Here is a tiny trained network, its code and every weight. The questions are about switching its units off for an input and a class, where a switched-off unit gives its printed mean instead of its output.

import numpy as np


def w(rows, s, z=0):
    codes = np.array(rows[::2]) - 128.0
    scale = np.full(codes.shape[1], s)
    scale[-1] = z or s
    return codes * scale


def norm(h):
    return h / np.sqrt((h * h).mean(-1, keepdims=True) + 1e-5)


def f(y):
    return np.maximum(y, 0)


def log_softmax(a):
    a = a - a.max(-1, keepdims=True)
    return a - np.log(np.exp(a).sum(-1, keepdims=True))


def net(x, mask):
    res = np.array(x, float).reshape(1, 2) / 4 @ E
    u = 0
    for l in range(2):
        y = f(norm(res) @ A[l][:, :-1].T + A[l][:, -1])
        res = res + np.where(mask[u : u + 11], y, B[l][:, -1]) @ B[l][:, :-1]
        u += 11
    return log_softmax(norm(res)[-1] @ U[:, :-1].T + U[:, -1])


A, B = {}, {}
E = w([
[135,30,55,41,168,209,129],'x0',
[197,215,120,143,255,145,99],'x1',
],0.0058)
A[0] = w([
[72,253,218,244,61,90,140,145],'L0N0',
[113,215,131,166,190,137,183,117],'L0N1',
[121,246,128,168,181,136,115,168],'L0N2',
[148,130,114,36,132,173,103,151],'L0N3',
[98,212,118,132,11,106,150,56],'L0N4',
[154,45,74,120,170,203,119,139],'L0N5',
[114,142,105,99,123,65,121,71],'L0N6',
[184,171,97,146,197,222,138,26],'L0N7',
[105,107,150,101,184,76,191,42],'L0N8',
[10,96,159,143,6,115,172,6],'L0N9',
[36,122,172,114,47,117,192,66],'L0N10',
],0.0053,0.0019)
B[0] = w([
[174,140,182,41,121,85,192,254],'L0N0',
[159,105,108,130,141,95,52,180],'L0N1',
[179,131,103,106,82,106,48,204],'L0N2',
[159,175,144,147,130,69,161,178],'L0N3',
[136,93,2,155,161,195,95,182],'L0N4',
[165,167,123,159,131,105,184,204],'L0N5',
[116,146,131,104,118,181,97,132],'L0N6',
[52,75,106,197,71,146,111,182],'L0N7',
[115,137,121,148,180,111,122,128],'L0N8',
[30,84,111,139,78,156,130,216],'L0N9',
[90,72,139,202,95,159,76,194],'L0N10',
],0.0069,0.0074)
A[1] = w([
[145,159,195,97,96,79,128,6],'L1N0',
[2,130,173,161,101,127,156,92],'L1N1',
[143,162,194,157,176,103,116,80],'L1N2',
[106,141,119,107,172,189,36,27],'L1N3',
[146,160,164,120,112,90,142,42],'L1N4',
[130,96,110,58,136,158,119,195],'L1N5',
[101,116,93,142,126,114,83,66],'L1N6',
[77,132,132,140,159,178,208,116],'L1N7',
[114,115,122,89,145,140,133,120],'L1N8',
[34,112,155,161,126,131,139,89],'L1N9',
[142,152,126,107,173,142,129,183],'L1N10',
],0.01,0.0017)
B[1] = w([
[167,164,180,72,127,125,82,202],'L1N0',
[2,48,16,96,51,141,91,255],'L1N1',
[81,61,170,66,71,126,243,173],'L1N2',
[107,145,97,251,83,128,80,162],'L1N3',
[116,129,145,96,161,143,107,180],'L1N4',
[158,201,167,172,145,100,140,174],'L1N5',
[118,160,67,173,165,158,136,174],'L1N6',
[166,104,170,42,126,200,190,192],'L1N7',
[161,175,113,150,150,91,109,142],'L1N8',
[44,153,162,132,81,120,139,218],'L1N9',
[92,91,119,112,50,95,116,170],'L1N10',
],0.0069,0.0059)
U = w([
[180,160,197,65,114,88,75,214],'0',
[150,146,56,234,144,133,58,191],'1',
[7,60,97,107,62,150,123,225],'2',
[89,118,156,139,173,138,116,18],'3',
[188,103,98,90,160,170,216,174],'4',
[81,123,160,141,168,133,122,13],'5',
[91,122,159,143,152,139,118,3],'6',
],0.015,0.0048)

Each question gives the input, the list of numbers given to net, and the class t.
The units are the neurons (one row each of A and B). Each row of codes is followed by its name. A weight is (code - 128) times the scale printed after its matrix; where a second scale follows, it is the last column's (A, B and U).
mask holds one flag per neuron, layer by layer. A switched-off neuron (its flag False) gives its mean, the last column of its row in B, instead of its output. The means were averaged over made-up inputs and are rounded, as every weight is.
A unit's drop is (log p(t) with every unit on - log p(t) with that unit switched off) / (log p(t) with every unit on - log p(t) with every unit switched off).
unit that matters most: the unit with the biggest drop
k most important neurons: the k neurons with the biggest drops, biggest first
top k neurons in layer l: the k neurons of layer l with the biggest drops, biggest first
drop when u is switched off: that unit's drop, to one decimal
input [7,6], class 1: top 2 neurons in layer 0 : L0N0, L0N7
input [8,7], class 1: 2 most important neurons : L0N0, L1N3
input [2,4], class 1: unit that matters most : L0N0
input [2,2], class 1: 3 most important neurons : L0N0, L0N7, L0N9
input [2,1], class 4: 4 most important neurons : L0N9, L0N5, L0N10, L0N2
input [3,4], class 1: 2 most important neurons : L0N0, L0N7
input [3,1], class 4: 2 most important neurons : L0N9, L0N2
input [5,5], class 1: 3 most important neurons : L0N0, L0N7, L1N1
input [5,-3], class 4: top 4 neurons in layer 0 : L0N7, L0N5, L0N9, L0N10
input [8,-5], class 4: top 3 neurons in layer 0 : L0N7, L0N5, L0N9
input [4,5], class 1: 2 most important neurons : L0N0, L0N7
input [-3,-1], class 0: 2 most important neurons : L0N0, L0N7
input [7,-4], class 4: 3 most important neurons : L0N7, L1N1, L0N9
input [-4,8], class 0: top neuron in layer 0 : L0N4
input [5,6], class 1: top 2 neurons in layer 0 : L0N0, L0N7
input [5,3], class 4: 2 most important neurons : L0N2, L1N1
input [6,8], class 1: drop when L0N0 is switched off : 0.2
input [-1,0], class 0: drop when L0N0 is switched off : 1.0
